Each row has a name. After each piece below comes the name of the row it's from. Each question is about the rows just above it.

[150 121 132 108 150] = <106>
[172 119 131 116 174] = <105>
[163 136 144 162 161] = <12>
[190 120 142 129 186] = <100>
[190 120 133 113 164] = <108>
Which row holds [190 120 133 113 164]? | <108>
The row with [172 119 131 116 174] is | <105>

[130 128 125 129 134 128 127 130 131]  <183>
[110 125 177 152 134 148 138  89 129]  <40>
[133 126 162 141 159 136 131 121 133]  <35>
[145 129 128 131 158 130 126 134 143]  <77>
[144 131 116 127 142 126 124 143 147]  <39>
[132 115 127 128 141 127 124 130 109]  <60>
[123 123 113 135  86 134 120 124 149]  <171>
[130 128 112 112 127 116 126 138 116]  <161>
[151 145 107 123 142 123 126 152 155]  <121>
[130 128 126 129 133 128 127 130 130]  <180>
q: [144 131 116 127 142 126 124 143 147] | <39>
Where do [133 126 162 141 159 136 131 121 133] appear? | <35>
q: [110 125 177 152 134 148 138  89 129] | <40>
q: [151 145 107 123 142 123 126 152 155] | <121>

[173 172 128 126 171 174 173 127] -> <24>
[173 172 129 126 171 174 173 127] -> <157>
[173 129 129 174 128 127 173 129] -> <4>
[173 171 128 176 173 173 170 127] -> <70>
[129 128 171 127 127 129 173 127] -> <133>
[127 127 172 127 128 172 126 126] -> <61>
[171 174 130 174 174 170 171 127] -> <66>
[173 172 129 126 171 174 173 127] is in which row? | <157>
Which row holds [173 172 128 126 171 174 173 127]? | <24>
q: [173 171 128 176 173 173 170 127] | <70>
q: [129 128 171 127 127 129 173 127] | <133>

[128 115  67 157  85] = <10>
[126 122 160 109 160] = <30>
[124 119 152 113 152] = <99>
[124 127 170 103 166] = <143>
[132 125  67 161  79] = <50>
[128 118 147 120 144] = <142>
[132 125  67 161  79] is in which row? | <50>
[124 127 170 103 166] is in which row? | <143>
q: [126 122 160 109 160] | <30>

[117 141 129 132 118 126 120 130 144 124 128 139 115 136 118 144 123 117
 132 125 142 116 130 119 128 120 137 154 109 122 122 122 136 121 115 125
 138]  <185>
[120 137 121 123 122 127 117 124 141 121 127 136 119 138 117 140 130 128
 132 123 138 119 127 119 128 127 141 146 121 120 125 125 134 122 121 123
 134]  <83>
[124 130 116 112 127 130 119 119 139 122 124 131 123 138 115 136 134 136
 132 122 134 125 126 119 127 139 141 143 126 122 129 126 131 126 123 123
 131]  <16>
[122 109 131 132 144 129 118 124 111 131 139 129 135 112 130 113 124 125
 112 146 140 119 141 127 138 137 121 138 122 147 159 130 110 110 126 124
 110]  <36>
[123 134 119 116 124 127 120 121 140 120 126 133 121 138 116 138 131 130
 133 123 134 123 127 120 128 130 139 147 123 123 127 124 134 126 121 123
 134]  <219>
[120 114 134 135 143 129 117 125 112 122 137 127 138 110 130 112 123 130
 117 144 139 119 142 128 137 136 121 142 129 136 154 135 111 110 126 120
 115]  <145>
[122 131 121 114 125 127 118 118 140 121 125 133 122 140 115 137 133 134
 134 124 136 122 127 119 127 134 140 144 127 122 130 124 131 126 123 123
 133]  <194>
[123 111 132 132 143 128 118 124 111 127 139 127 136 110 130 112 124 128
 113 146 140 121 141 126 137 132 122 140 123 141 158 134 110 110 126 120
 113]  <144>
[129  91 105 104 148 123 122 129 110 152 146 139 128 126 129 130 130 116
 103 154 133 126 125 119 140 133 127 126  89 181 173 110 103 100 139 135
  98]  <115>
[130  89 102 102 149 123 122 129 110 154 147 140 123 129 129 134 133 115
 101 155 133 128 125 118 141 137 128 124  85 184 130 128 131 126 127 122
 130]  <6>
[117 136 143 143 139 130 117 123 113 108 128 123 138 105 131 106 121 138
 133 133 143 115 145 130 135 135 119 155 145 105 132 144 121 121 116 115
 133]  <213>
[130  89 102 102 149 123 122 129 110 154 147 140 123 129 129 134 133 115
 101 155 133 128 125 118 141 137 128 124  85 184 175 106 102  99 140 136
  95]  <75>
[123 111 132 132 143 128 118 124 111 127 139 127 136 110 130 112 124 128
 113 146 140 121 141 126 137 132 122 140 123 141 158 134 110 110 126 120
 113] is in which row? | <144>
q: [117 136 143 143 139 130 117 123 113 108 128 123 138 105 131 106 121 138
 133 133 143 115 145 130 135 135 119 155 145 105 132 144 121 121 116 115
 133] | <213>

[137 131 127 131 127 126 139 133 142 139 122 146 118 145 131 140 127 128
 127 130 125 129  70 130 127 117 123 127 127 128 127 123 128  93 129 137
 127 140 117 136 124 128 125 115 136 129 136 129 144 131 131 135 144 115
 131 137 120 141 116] : <51>
[110 129 138 125 130 130 131 133 122 119 123 157 122 109 128 132 127 137
 125 140 126 123 144 122 118 110 126 120 129 139 136 127 125 123 123 130
 134 131 130 126 136 126 116 133 122 133 128 119 124 141 141 131 135 119
 111 137 128 128 136] : <89>
[131 123 124 135 129 140 126 134 125 124 122 128 125  89 124 136 141 137
 133 141 130 117 136 123 118 135 135 121 139 121 131 133 124 121 132 122
 139 128 135 131 123 132 133 122  78 129 139 126 125 124 138 123 129 113
 140 125 117 126 142] : <53>
Where do [131 123 124 135 129 140 126 134 125 124 122 128 125  89 124 136 141 137
 133 141 130 117 136 123 118 135 135 121 139 121 131 133 124 121 132 122
 139 128 135 131 123 132 133 122  78 129 139 126 125 124 138 123 129 113
 140 125 117 126 142] appear? | <53>
q: [110 129 138 125 130 130 131 133 122 119 123 157 122 109 128 132 127 137
 125 140 126 123 144 122 118 110 126 120 129 139 136 127 125 123 123 130
 134 131 130 126 136 126 116 133 122 133 128 119 124 141 141 131 135 119
 111 137 128 128 136] | <89>
q: [137 131 127 131 127 126 139 133 142 139 122 146 118 145 131 140 127 128
 127 130 125 129  70 130 127 117 123 127 127 128 127 123 128  93 129 137
 127 140 117 136 124 128 125 115 136 129 136 129 144 131 131 135 144 115
 131 137 120 141 116] | <51>

[131  76 185 150 163] : <62>
[137 153 134 127 105] : <103>
[149 138 135 108 105] : <69>
[149 137 138 113 110] : <134>
[144 148 151 134 115] : <23>
[127 119 139 136 146] : <71>
[126 154 131 140 115] : <190>
[144 147 162 133 112] : <179>
[151 137 136 116 116] : <137>
[140 152 140 125 129] : <43>
The row with [127 119 139 136 146] is | <71>
The row with [137 153 134 127 105] is | <103>
Where do [126 154 131 140 115] appear? | <190>

